Below are the code and all the weights of a small trained network. Each question names an input and a target symbol and asks about switching units off, where a switched-off unit gives its printed mean instead of its output.

import numpy as np


def w(rows, s, z=0):
    codes = np.array(rows[::2]) - 128.0
    scale = np.full(codes.shape[1], s)
    scale[-1] = z or s
    return codes * scale


def norm(h):
    return h / np.sqrt((h * h).mean(-1, keepdims=True) + 1e-5)


def f(y):
    return np.maximum(y, 0)


def softmax(a):
    e = np.exp(a - a.max(-1, keepdims=True))
    return e / e.sum(-1, keepdims=True)


def log_softmax(a):
    a = a - a.max(-1, keepdims=True)
    return a - np.log(np.exp(a).sum(-1, keepdims=True))


def net(x, mask):
    ids = ['αβγδεζηθλμξπστψω'.index(c) for c in x.split()]
    T = len(ids)
    res = E[ids] + P[:T]
    q, k, v = (norm(res) @ M[0].T for M in (Q, K, V))
    z = softmax(np.where(np.tri(T) > 0, q @ k.T / 2**0.5, -1e9)) @ v
    res = res + np.where(mask[0], z, O[0][:, -1]) @ O[0][:, :-1]
    y = f(norm(res) @ A[0][:, :-1].T + A[0][:, -1])
    res = res + np.where(mask[1:9], y, B[0][:, -1]) @ B[0][:, :-1]
    return log_softmax(norm(res)[-1] @ U[:, :-1].T + U[:, -1])


Q, K, V, O, A, B = {}, {}, {}, {}, {}, {}
E = w([
[120,69,142,116],'α',
[7,219,99,119],'β',
[92,176,145,215],'γ',
[124,181,123,199],'δ',
[6,135,38,224],'ε',
[136,120,109,115],'ζ',
[152,74,63,106],'η',
[92,151,146,179],'θ',
[143,77,159,126],'λ',
[51,173,171,223],'μ',
[58,141,107,74],'ξ',
[147,116,116,103],'π',
[117,86,158,139],'σ',
[151,171,188,108],'τ',
[162,139,66,105],'ψ',
[117,92,203,178],'ω',
],0.017)
P = w([
[254,171,79,184],'0',
[221,149,121,189],'1',
[200,131,137,173],'2',
[191,121,131,153],'3',
[170,123,138,158],'4',
[162,126,138,155],'5',
[155,104,140,129],'6',
[152,92,132,100],'7',
[138,103,140,119],'8',
[120,92,147,107],'9',
[122,109,142,124],'10',
[123,110,133,115],'11',
[142,109,133,116],'12',
[124,75,158,99],'13',
],0.0092)
Q[0] = w([
[123,133,159,47],'h0',
[62,9,195,254],'h0',
],0.0065)
K[0] = w([
[105,253,73,160],'h0',
[11,142,162,4],'h0',
],0.0048)
V[0] = w([
[149,52,202,82],'h0',
[186,229,255,48],'h0',
],0.0076)
O[0] = w([
[190,96,198,208,105],'h0',
[220,254,169,45,3],'h0',
],0.0085,0.0018)
A[0] = w([
[35,53,163,133,125],'n0',
[184,73,144,59,211],'n1',
[67,142,128,46,229],'n2',
[206,35,47,49,126],'n3',
[83,142,251,67,253],'n4',
[140,162,41,196,127],'n5',
[171,102,1,97,77],'n6',
[178,42,147,151,41],'n7',
],0.0096,0.0034)
B[0] = w([
[62,127,152,152,255],'n0',
[118,195,173,196,219],'n1',
[110,173,73,254,177],'n2',
[113,135,211,208,231],'n3',
[183,187,162,138,228],'n4',
[54,97,148,39,196],'n5',
[149,82,238,49,190],'n6',
[165,139,41,165,214],'n7',
],0.0077,0.0062)
U = w([
[160,139,42,129,59],'α',
[188,134,68,98,124],'β',
[103,175,130,113,3],'γ',
[131,167,108,70,80],'δ',
[111,29,171,155,149],'ε',
[130,99,174,68,50],'ζ',
[68,30,94,149,170],'η',
[70,114,156,75,130],'θ',
[208,92,40,204,126],'λ',
[78,149,144,128,55],'μ',
[61,146,149,76,89],'ξ',
[181,251,203,130,137],'π',
[129,94,117,248,159],'σ',
[200,239,148,122,198],'τ',
[110,125,218,70,128],'ψ',
[122,183,121,149,218],'ω',
],0.011,0.007)

Each question gives the input, a string of symbols that net reads in full, and the target symbol t.
The units are the heads (2 rows each of Q, K, V and O) and the neurons (one row each of A and B). Each row of codes is followed by its name. A weight is (code - 128) times the scale printed after its matrix; where a second scale follows, it is the last column's (O, A, B and U).
mask holds one flag per unit, heads first, then neurons. A switched-off unit (its flag False) gives its mean, the last column of its rows in O or B, instead of its output. The means were averaged over made-up inputs and are rounded, as every weight is.
A unit's drop is (log p(t) with every unit on - log p(t) with that unit switched off) / (log p(t) with every unit on - log p(t) with every unit switched off).
The circuit of an input: a set's keep is (log p(t) with only the set's units on - log p(t) with every unit switched off) / (log p(t) with every unit on - log p(t) with every unit switched off). Starting from all 9 units, units are removed one at a time, each time the one whose removal leaves the highest keep (on an exact tie, the one counted first), for as long as the keep stays at least 0.8.
circuit, biggest first: the units of the circuit, biggest drop first
unit that matters most: the unit with the biggest drop
top k neurons: the k neurons with the biggest drops, biggest first
drop when u is switched off: that unit's drop, to one decimal
input α θ ω τ γ θ η τ λ θ ω θ σ, target π: circuit, biggest first : (h0, n4)
input η ψ σ τ ψ σ σ β τ δ, target π: unit that matters most : h0
input λ θ σ θ θ γ τ γ, target τ: circuit, biggest first : (h0, n0)
input τ ψ σ λ ε ε ω τ θ λ τ σ, target τ: circuit, biggest first : (h0, n4)
input η ε ψ ε ζ θ θ, target η: circuit, biggest first : (h0, n1)
input ξ ω θ π η, target ε: top 2 neurons : (n6, n4)
input τ θ σ ζ, target π: top 2 neurons : (n1, n0)
input μ τ η μ σ π τ δ, target π: top 2 neurons : (n7, n0)
input σ α σ ξ, target σ: top 2 neurons : (n2, n5)
input ε ζ θ ε τ ξ θ θ θ η λ σ α, target σ: drop when n2 is switched off : 0.0
input β τ μ σ ω π γ θ σ τ δ θ, target π: drop when h0 is switched off : 1.5
input σ η ξ ψ ζ, target ε: drop when n2 is switched off : 0.1
input σ μ λ σ τ τ σ σ, target τ: drop when n7 is switched off : 0.0
input θ σ θ ψ, target ψ: circuit, biggest first : (n6)
